Below is a small trained network, with its code and all its weights. Each question gives an input and a class and asks what happens when units are switched off, that is, made to give their printed mean instead of their output.

import numpy as np


def w(rows, s, z=0):
    codes = np.array(rows[::2]) - 128.0
    scale = np.full(codes.shape[1], s)
    scale[-1] = z or s
    return codes * scale


def f(y):
    return np.maximum(y, 0)


def log_softmax(a):
    a = a - a.max(-1, keepdims=True)
    return a - np.log(np.exp(a).sum(-1, keepdims=True))


def net(x, mask):
    res = np.array(x, float).reshape(1, 3) / 4 @ E
    y = f(res @ A[0][:, :-1].T + A[0][:, -1])
    res = res + np.where(mask, y, B[0][:, -1]) @ B[0][:, :-1]
    return log_softmax(res[-1] @ U[:, :-1].T + U[:, -1])


A, B = {}, {}
E = w([
[107,89,220,133,37,134,79,172],'x0',
[61,109,4,99,101,182,81,66],'x1',
[117,76,161,145,220,115,70,72],'x2',
],0.014)
A[0] = w([
[90,240,113,96,32,133,191,113,108],'neuron 0',
[221,132,104,50,39,137,154,125,108],'neuron 1',
[69,118,84,118,106,166,99,114,116],'neuron 2',
[198,164,177,161,160,61,182,144,103],'neuron 3',
[92,140,163,94,52,119,97,160,101],'neuron 4',
[124,60,202,75,199,120,57,43,111],'neuron 5',
[134,184,133,107,68,120,199,121,93],'neuron 6',
[151,126,175,173,180,85,125,144,90],'neuron 7',
[161,156,74,31,68,87,205,182,72],'neuron 8',
[145,181,121,104,106,172,171,183,181],'neuron 9',
[85,76,164,180,45,119,80,155,96],'neuron 10',
[74,70,54,2,115,208,45,95,107],'neuron 11',
[88,146,130,177,96,86,166,103,249],'neuron 12',
[141,182,93,155,169,125,152,123,169],'neuron 13',
[154,162,109,104,188,169,180,167,128],'neuron 14',
[182,164,102,128,52,144,211,179,106],'neuron 15',
[87,33,136,182,196,55,106,108,135],'neuron 16',
[103,77,172,167,86,180,133,164,124],'neuron 17',
[169,172,112,43,223,138,186,140,98],'neuron 18',
[114,126,129,189,86,126,72,142,182],'neuron 19',
[158,155,40,151,143,64,165,112,103],'neuron 20',
[101,214,85,80,189,114,177,60,131],'neuron 21',
[83,39,206,38,101,145,89,179,126],'neuron 22',
[145,208,229,156,142,95,187,180,100],'neuron 23',
[210,141,181,137,201,88,136,229,118],'neuron 24',
[149,174,128,145,211,161,221,71,84],'neuron 25',
],0.0094,0.014)
B[0] = w([
[165,92,158,181,168,184,137,76,196],'neuron 0',
[150,59,138,144,146,175,175,90,172],'neuron 1',
[117,123,50,40,159,204,81,174,194],'neuron 2',
[62,126,71,63,135,201,77,149,196],'neuron 3',
[79,122,179,103,122,89,145,94,173],'neuron 4',
[206,30,139,191,101,156,159,47,204],'neuron 5',
[133,68,221,157,134,175,181,53,164],'neuron 6',
[119,122,142,113,131,243,112,119,169],'neuron 7',
[130,98,173,182,70,190,156,56,179],'neuron 8',
[228,85,160,107,175,72,118,75,199],'neuron 9',
[10,176,165,207,84,86,172,133,186],'neuron 10',
[92,106,120,70,145,204,73,193,253],'neuron 11',
[254,139,94,72,236,25,91,222,227],'neuron 12',
[119,165,172,145,85,65,125,180,189],'neuron 13',
[73,166,151,129,39,59,141,169,171],'neuron 14',
[154,68,160,204,142,165,171,104,191],'neuron 15',
[185,56,121,183,121,83,209,44,193],'neuron 16',
[46,171,180,148,71,42,168,155,174],'neuron 17',
[100,174,125,134,69,93,181,95,180],'neuron 18',
[146,205,150,131,119,72,123,242,189],'neuron 19',
[53,194,171,158,56,99,114,118,177],'neuron 20',
[72,169,188,135,103,77,136,139,205],'neuron 21',
[70,138,144,116,65,55,188,150,199],'neuron 22',
[82,161,65,86,151,234,82,112,206],'neuron 23',
[96,171,62,106,167,212,74,170,211],'neuron 24',
[30,147,155,120,100,81,159,28,179],'neuron 25',
],0.0067,0.017)
U = w([
[55,171,128,152,79,81,142,164,77],'0',
[103,134,82,88,146,248,82,185,85],'1',
[182,39,130,191,134,169,146,99,77],'2',
[206,141,99,111,178,59,104,212,254],'3',
],0.014,0.0099)

Each question gives the input, the list of numbers given to net, and the class t.
The units are the neurons (one row each of A and B). Each row of codes is followed by its name. A weight is (code - 128) times the scale printed after its matrix; where a second scale follows, it is the last column's (A, B and U).
mask holds one flag per neuron, in row order. A switched-off neuron (its flag False) gives its mean, the last column of its row in B, instead of its output. The means were averaged over made-up inputs and are rounded, as every weight is.
A unit's drop is (log p(t) with every unit on - log p(t) with that unit switched off) / (log p(t) with every unit on - log p(t) with every unit switched off).
The circuit of an input: a set's keep is (log p(t) with only the set's units on - log p(t) with every unit switched off) / (log p(t) with every unit on - log p(t) with every unit switched off). Starting from the 12 units with the biggest drops (on a tie, the unit counted first), units are removed one at a time, each time the one whose removal leaves the highest keep (on an exact tie, the one counted first), for as long as the keep stays at least 0.8.
circuit, biggest first: the units of the circuit, biggest drop first
most important unit: the unit with the biggest drop
top k neurons: the k neurons with the biggest drops, biggest first
drop of u: that unit's drop, to one decimal
input [-8,3,-8], class 0: top 2 neurons	neuron 20; neuron 21
input [-6,-8,-7], class 1: circuit, biggest first	neuron 23
input [5,-7,1], class 1: top 2 neurons	neuron 23; neuron 24
input [-4,3,-4], class 0: top 2 neurons	neuron 5; neuron 20
input [-1,-7,-6], class 1: top 2 neurons	neuron 23; neuron 24
input [-3,6,7], class 2: top 4 neurons	neuron 5; neuron 16; neuron 24; neuron 23
input [1,4,5], class 2: top 3 neurons	neuron 5; neuron 16; neuron 24
input [-4,-2,4], class 0: top 2 neurons	neuron 25; neuron 9
input [-3,1,4], class 2: top 2 neurons	neuron 5; neuron 19
input [-7,-7,8], class 2: top 2 neurons	neuron 16; neuron 5
input [-6,-1,6], class 0: top 2 neurons	neuron 21; neuron 25
input [4,-6,-1], class 1: drop of neuron 24	0.1
input [1,-4,-4], class 1: drop of neuron 16	0.3
input [-5,5,1], class 0: most important unit	neuron 21
input [3,0,-3], class 3: drop of neuron 25	0.2
